Here is a tiny trained network, its code and every weight. The questions are about switching its units off for an input and a class, where a switched-off unit gives its printed mean instead of its output.

import numpy as np


def w(rows, s, z=0):
    codes = np.array(rows[::2]) - 128.0
    scale = np.full(codes.shape[1], s)
    scale[-1] = z or s
    return codes * scale


def f(y):
    return y / 2 * (1 + np.tanh(0.7978845608 * (y + 0.044715 * y**3)))


def log_softmax(a):
    a = a - a.max(-1, keepdims=True)
    return a - np.log(np.exp(a).sum(-1, keepdims=True))


def net(x, mask):
    res = np.array(x, float).reshape(1, 6) / 4 @ E
    y = f(res @ A[0][:, :-1].T + A[0][:, -1])
    res = res + np.where(mask, y, B[0][:, -1]) @ B[0][:, :-1]
    return log_softmax(res[-1] @ U[:, :-1].T + U[:, -1])


A, B = {}, {}
E = w([
[64,102,45,101,25,154,138],'x0',
[85,123,171,159,124,127,130],'x1',
[106,124,147,138,130,126,136],'x2',
[220,121,116,225,75,140,212],'x3',
[110,109,81,247,170,44,79],'x4',
[120,130,144,147,119,136,113],'x5',
],0.012)
A[0] = w([
[132,176,187,66,122,167,127,70],'N0',
[142,124,153,96,103,139,112,56],'N1',
[112,103,104,162,157,102,80,93],'N2',
[69,79,141,56,167,122,2,5],'N3',
[95,140,66,177,166,68,89,72],'N4',
[140,143,168,86,98,206,162,130],'N5',
[89,98,113,109,61,113,115,78],'N6',
[75,101,127,82,169,114,85,106],'N7',
[51,93,42,112,83,115,142,173],'N8',
[95,101,105,109,75,108,114,99],'N9',
[134,99,80,137,124,176,128,134],'N10',
[170,118,134,216,88,142,188,110],'N11',
[167,171,184,100,192,78,108,122],'N12',
[140,137,177,153,190,141,122,106],'N13',
[103,104,96,118,98,143,106,62],'N14',
],0.013,0.0029)
B[0] = w([
[17,162,50,99,116,102,145,209],'N0',
[93,140,101,112,85,121,183,153],'N1',
[36,155,72,116,139,145,188,193],'N2',
[199,40,191,93,60,71,119,249],'N3',
[32,103,20,131,99,151,187,230],'N4',
[62,105,105,86,109,95,148,225],'N5',
[141,177,205,164,191,195,151,180],'N6',
[185,94,183,57,107,103,103,204],'N7',
[168,126,158,160,203,210,100,227],'N8',
[119,124,151,166,198,195,152,174],'N9',
[163,126,137,147,117,159,107,164],'N10',
[174,56,154,128,141,100,203,254],'N11',
[149,170,193,157,187,255,139,217],'N12',
[116,158,158,149,194,145,153,189],'N13',
[115,169,127,163,174,168,139,161],'N14',
],0.0093,0.014)
U = w([
[229,19,122,110,112,87,128,254],'0',
[153,248,134,155,199,227,90,66],'1',
[20,140,1,99,140,118,133,38],'2',
],0.0083,0.003)

Each question gives the input, the list of numbers given to net, and the class t.
The units are the neurons (one row each of A and B). Each row of codes is followed by its name. A weight is (code - 128) times the scale printed after its matrix; where a second scale follows, it is the last column's (A, B and U).
mask holds one flag per neuron, in row order. A switched-off neuron (its flag False) gives its mean, the last column of its row in B, instead of its output. The means were averaged over made-up inputs and are rounded, as every weight is.
A unit's drop is (log p(t) with every unit on - log p(t) with that unit switched off) / (log p(t) with every unit on - log p(t) with every unit switched off).
The circuit of an input: a set's keep is (log p(t) with only the set's units on - log p(t) with every unit switched off) / (log p(t) with every unit on - log p(t) with every unit switched off). Starting from the 12 units with the biggest drops (on a tie, the unit counted first), units are removed one at a time, each time the one whose removal leaves the highest keep (on an exact tie, the one counted first), for as long as the keep stays at least 0.8.
units of the circuit, in order: the units of the circuit, biggest drop first
k most important neurons: the k neurons with the biggest drops, biggest first
drop when u is switched off: that unit's drop, to one decimal
input [6,2,-2,-5,6,-8], class 1: units of the circuit, in order -> N8
input [-7,7,-1,3,8,4], class 2: 2 most important neurons -> N4, N2
input [-6,-1,0,0,6,-4], class 1: 4 most important neurons -> N12, N0, N5, N13
input [1,-3,-6,4,7,7], class 2: 2 most important neurons -> N4, N3
input [-2,1,4,-4,-6,0], class 2: 3 most important neurons -> N0, N11, N5
input [8,7,-4,-8,-7,-5], class 0: 4 most important neurons -> N3, N7, N12, N5
input [6,-2,8,-5,3,-6], class 1: 3 most important neurons -> N8, N6, N11
input [-2,2,8,-3,-4,7], class 2: 2 most important neurons -> N0, N11
input [-7,5,6,-7,-3,-1], class 0: 4 most important neurons -> N3, N7, N8, N6
input [1,-3,-2,-8,7,-8], class 0: 3 most important neurons -> N3, N7, N0
input [4,-3,-1,3,-5,5], class 2: 2 most important neurons -> N5, N12
input [-6,-5,2,-7,-5,-8], class 0: 2 most important neurons -> N3, N7
input [6,1,4,-8,-4,2], class 0: drop when N3 is switched off -> 1.9
input [5,8,-1,-8,1,4], class 0: drop when N3 is switched off -> 1.6
input [-4,5,-1,0,-7,3], class 2: units of the circuit, in order -> N0
input [7,5,-3,5,-7,6], class 1: drop when N10 is switched off -> 0.2
